Below are the code and all the weights of a small trained network. Each question names an input and a class and asks about switching units off, where a switched-off unit gives its printed mean instead of its output.

import numpy as np


def w(rows, s, z=0):
    codes = np.array(rows[::2]) - 128.0
    scale = np.full(codes.shape[1], s)
    scale[-1] = z or s
    return codes * scale


def f(y):
    return np.maximum(y, 0)


def log_softmax(a):
    a = a - a.max(-1, keepdims=True)
    return a - np.log(np.exp(a).sum(-1, keepdims=True))


def net(x, mask):
    res = np.array(x, float).reshape(1, 3) / 4 @ E
    y = f(res @ A[0][:, :-1].T + A[0][:, -1])
    res = res + np.where(mask, y, B[0][:, -1]) @ B[0][:, :-1]
    return log_softmax(res[-1] @ U[:, :-1].T + U[:, -1])


A, B = {}, {}
E = w([
[168,63,183,89,254,103,137],'x0',
[146,57,26,151,139,61,189],'x1',
[254,63,147,74,97,182,65],'x2',
],0.0092)
A[0] = w([
[170,110,80,138,92,136,116,117],'n1',
[100,115,95,170,154,81,183,153],'n2',
[48,248,133,178,118,124,130,207],'n3',
[98,121,129,143,182,114,175,189],'n4',
[176,87,144,79,199,101,127,67],'n5',
[159,149,214,72,121,200,32,252],'n6',
[174,141,106,121,65,160,75,50],'n7',
],0.011,0.0027)
B[0] = w([
[127,80,77,152,106,153,166,164],'n1',
[178,169,184,53,136,118,147,189],'n2',
[83,198,66,164,26,255,204,234],'n3',
[202,161,167,89,148,76,135,177],'n4',
[79,227,163,100,96,164,168,195],'n5',
[74,187,186,59,221,27,83,250],'n6',
[129,83,136,92,208,56,112,181],'n7',
],0.0088,0.014)
U = w([
[163,11,73,198,122,124,81,153],'0',
[142,130,190,67,212,34,109,180],'1',
[93,162,149,126,123,141,105,41],'2',
[123,145,104,159,20,200,218,184],'3',
[144,105,164,232,130,146,27,3],'4',
],0.011,0.0043)

Each question gives the input, the list of numbers given to net, and the class t.
The units are the neurons (one row each of A and B). Each row of codes is followed by its name. A weight is (code - 128) times the scale printed after its matrix; where a second scale follows, it is the last column's (A, B and U).
mask holds one flag per neuron, in row order. A switched-off neuron (its flag False) gives its mean, the last column of its row in B, instead of its output. The means were averaged over made-up inputs and are rounded, as every weight is.
A unit's drop is (log p(t) with every unit on - log p(t) with that unit switched off) / (log p(t) with every unit on - log p(t) with every unit switched off).
The circuit of an input: a set's keep is (log p(t) with only the set's units on - log p(t) with every unit switched off) / (log p(t) with every unit on - log p(t) with every unit switched off). Starting from all 7 units, units are removed one at a time, each time the one whose removal leaves the highest keep (on an exact tie, the one counted first), for as long as the keep stays at least 0.8.
units of the circuit, in order: the units of the circuit, biggest drop first
most important unit: the unit with the biggest drop
top k neurons: the k neurons with the biggest drops, biggest first
drop when u is switched off: that unit's drop, to one decimal
input [-2,8,1], class 0: top 4 neurons : n3; n6; n5; n1
input [4,-8,-7], class 3: units of the circuit, in order : n3
input [-7,3,4], class 0: units of the circuit, in order : n3; n6; n5
input [-7,6,3], class 0: units of the circuit, in order : n3; n5; n6
input [-1,8,6], class 0: units of the circuit, in order : n3; n6
input [-6,4,3], class 0: units of the circuit, in order : n3; n6; n5
input [-3,6,3], class 0: top 2 neurons : n3; n6
input [1,6,-7], class 3: top 3 neurons : n6; n3; n7
input [-6,0,3], class 1: top 3 neurons : n7; n3; n5
input [1,4,4], class 3: top 2 neurons : n6; n5
input [1,2,-7], class 3: top 2 neurons : n3; n6
input [0,-1,-8], class 3: drop when n3 is switched off : 0.1
input [0,7,4], class 3: drop when n3 is switched off : -0.3
input [0,3,-4], class 3: drop when n6 is switched off : 1.9
input [5,-2,-7], class 3: most important unit : n6
